Below are the code and all the weights of a small trained network. Each question names an input and a class and asks about switching units off, where a switched-off unit gives its printed mean instead of its output.

import numpy as np


def w(rows, s, z=0):
    codes = np.array(rows[::2]) - 128.0
    scale = np.full(codes.shape[1], s)
    scale[-1] = z or s
    return codes * scale


def norm(h):
    return h / np.sqrt((h * h).mean(-1, keepdims=True) + 1e-5)


def f(y):
    return np.maximum(y, 0)


def log_softmax(a):
    a = a - a.max(-1, keepdims=True)
    return a - np.log(np.exp(a).sum(-1, keepdims=True))


def net(x, mask):
    res = np.array(x, float).reshape(1, 3) / 4 @ E
    u = 0
    for l in range(2):
        y = f(norm(res) @ A[l][:, :-1].T + A[l][:, -1])
        res = res + np.where(mask[u : u + 10], y, B[l][:, -1]) @ B[l][:, :-1]
        u += 10
    return log_softmax(norm(res)[-1] @ U[:, :-1].T + U[:, -1])


A, B = {}, {}
E = w([
[254,172,135,193,65,124],'x0',
[93,178,181,215,111,237],'x1',
[112,44,43,180,38,99],'x2',
],0.0058)
A[0] = w([
[175,173,168,74,97,48,2],'0.n1',
[110,131,196,99,157,107,120],'0.n2',
[236,155,179,115,211,139,68],'0.n3',
[117,86,56,98,63,15,73],'0.n4',
[139,127,127,39,185,72,18],'0.n5',
[93,67,68,31,221,34,97],'0.n6',
[117,184,234,87,169,213,65],'0.n7',
[253,108,80,63,145,54,118],'0.n8',
[159,191,104,84,108,108,34],'0.n9',
[171,55,155,124,100,119,24],'0.n10',
],0.0063,0.0043)
B[0] = w([
[57,93,190,99,181,93,152],'0.n1',
[126,175,125,182,189,121,175],'0.n2',
[61,187,240,122,82,77,202],'0.n3',
[106,147,29,124,135,148,240],'0.n4',
[199,177,223,171,109,174,172],'0.n5',
[217,85,135,101,113,223,254],'0.n6',
[97,154,19,91,186,157,232],'0.n7',
[2,193,175,163,86,63,247],'0.n8',
[82,89,156,124,146,70,138],'0.n9',
[191,215,104,125,110,135,138],'0.n10',
],0.0068,0.0049)
A[1] = w([
[130,204,202,114,207,188,65],'1.n1',
[200,69,193,255,119,128,17],'1.n2',
[91,24,66,149,95,204,121],'1.n3',
[26,49,145,199,112,150,4],'1.n4',
[206,185,168,98,158,162,67],'1.n5',
[152,154,101,87,76,60,224],'1.n6',
[213,119,238,72,125,216,30],'1.n7',
[239,74,62,129,74,189,65],'1.n8',
[132,188,94,218,95,134,145],'1.n9',
[76,92,99,178,100,65,48],'1.n10',
],0.009,0.0031)
B[1] = w([
[152,2,78,152,55,130,254],'1.n1',
[20,46,66,152,207,238,160],'1.n2',
[92,171,205,174,136,135,227],'1.n3',
[126,233,200,137,101,62,163],'1.n4',
[165,170,129,130,152,40,188],'1.n5',
[149,120,189,141,168,175,200],'1.n6',
[207,150,55,92,27,66,180],'1.n7',
[61,80,103,135,207,178,197],'1.n8',
[197,88,116,29,140,77,225],'1.n9',
[213,151,92,63,121,111,182],'1.n10',
],0.0072,0.0075)
U = w([
[227,111,87,91,120,84,31],'0',
[37,86,88,144,195,207,137],'1',
[77,188,249,165,140,82,255],'2',
],0.015,0.00082)

Each question gives the input, the list of numbers given to net, and the class t.
The units are the neurons (one row each of A and B). Each row of codes is followed by its name. A weight is (code - 128) times the scale printed after its matrix; where a second scale follows, it is the last column's (A, B and U).
mask holds one flag per neuron, layer by layer. A switched-off neuron (its flag False) gives its mean, the last column of its row in B, instead of its output. The means were averaged over made-up inputs and are rounded, as every weight is.
A unit's drop is (log p(t) with every unit on - log p(t) with that unit switched off) / (log p(t) with every unit on - log p(t) with every unit switched off).
The circuit of an input: a set's keep is (log p(t) with only the set's units on - log p(t) with every unit switched off) / (log p(t) with every unit on - log p(t) with every unit switched off). Starting from the 12 units with the biggest drops (on a tie, the unit counted first), units are removed one at a time, each time the one whose removal leaves the highest keep (on an exact tie, the one counted first), for as long as the keep stays at least 0.8.
units of the circuit, in order: the units of the circuit, biggest drop first
most important unit: the unit with the biggest drop
k most important neurons: the k neurons with the biggest drops, biggest first
k most important neurons of layer l: the k neurons of layer l with the biggest drops, biggest first
drop when u is switched off: that unit's drop, to one decimal
input [0,-6,4], class 1: most important unit	0.n6
input [0,-4,7], class 1: 2 most important neurons of layer 0	(0.n4 0.n3)
input [0,8,8], class 2: 4 most important neurons	(1.n4 1.n3 0.n6 1.n1)
input [4,6,0], class 0: 2 most important neurons of layer 0	(0.n4 0.n6)
input [0,-4,8], class 1: 3 most important neurons	(0.n4 1.n8 0.n3)
input [6,2,7], class 1: 2 most important neurons	(1.n2 1.n8)
input [1,8,-7], class 0: 2 most important neurons of layer 1	(1.n1 1.n8)
input [2,1,-8], class 0: 3 most important neurons	(0.n8 1.n1 1.n3)
input [-5,0,-1], class 0: 3 most important neurons	(1.n7 0.n6 0.n4)
input [-8,0,-6], class 0: 2 most important neurons of layer 1	(1.n7 1.n8)
input [-1,3,-6], class 1: 3 most important neurons	(0.n7 0.n6 1.n1)
input [2,3,3], class 1: 2 most important neurons	(0.n8 1.n2)
input [4,0,-4], class 2: 2 most important neurons	(0.n3 0.n6)
input [5,2,4], class 1: units of the circuit, in order	(1.n2)
input [1,-6,-4], class 2: 3 most important neurons of layer 0	(0.n8 0.n3 0.n1)
input [-1,3,-4], class 1: 2 most important neurons	(0.n7 1.n7)
input [3,-7,-7], class 2: 2 most important neurons	(0.n8 0.n3)
input [4,1,-8], class 0: 2 most important neurons of layer 0	(0.n8 0.n7)
input [-2,-7,4], class 1: drop when 0.n6 is switched off	1.2
input [5,-8,-5], class 2: units of the circuit, in order	(0.n8)
input [-3,-6,8], class 1: drop when 0.n6 is switched off	0.3
input [-4,6,1], class 2: drop when 1.n4 is switched off	0.7
input [-8,3,6], class 2: drop when 0.n1 is switched off	0.0
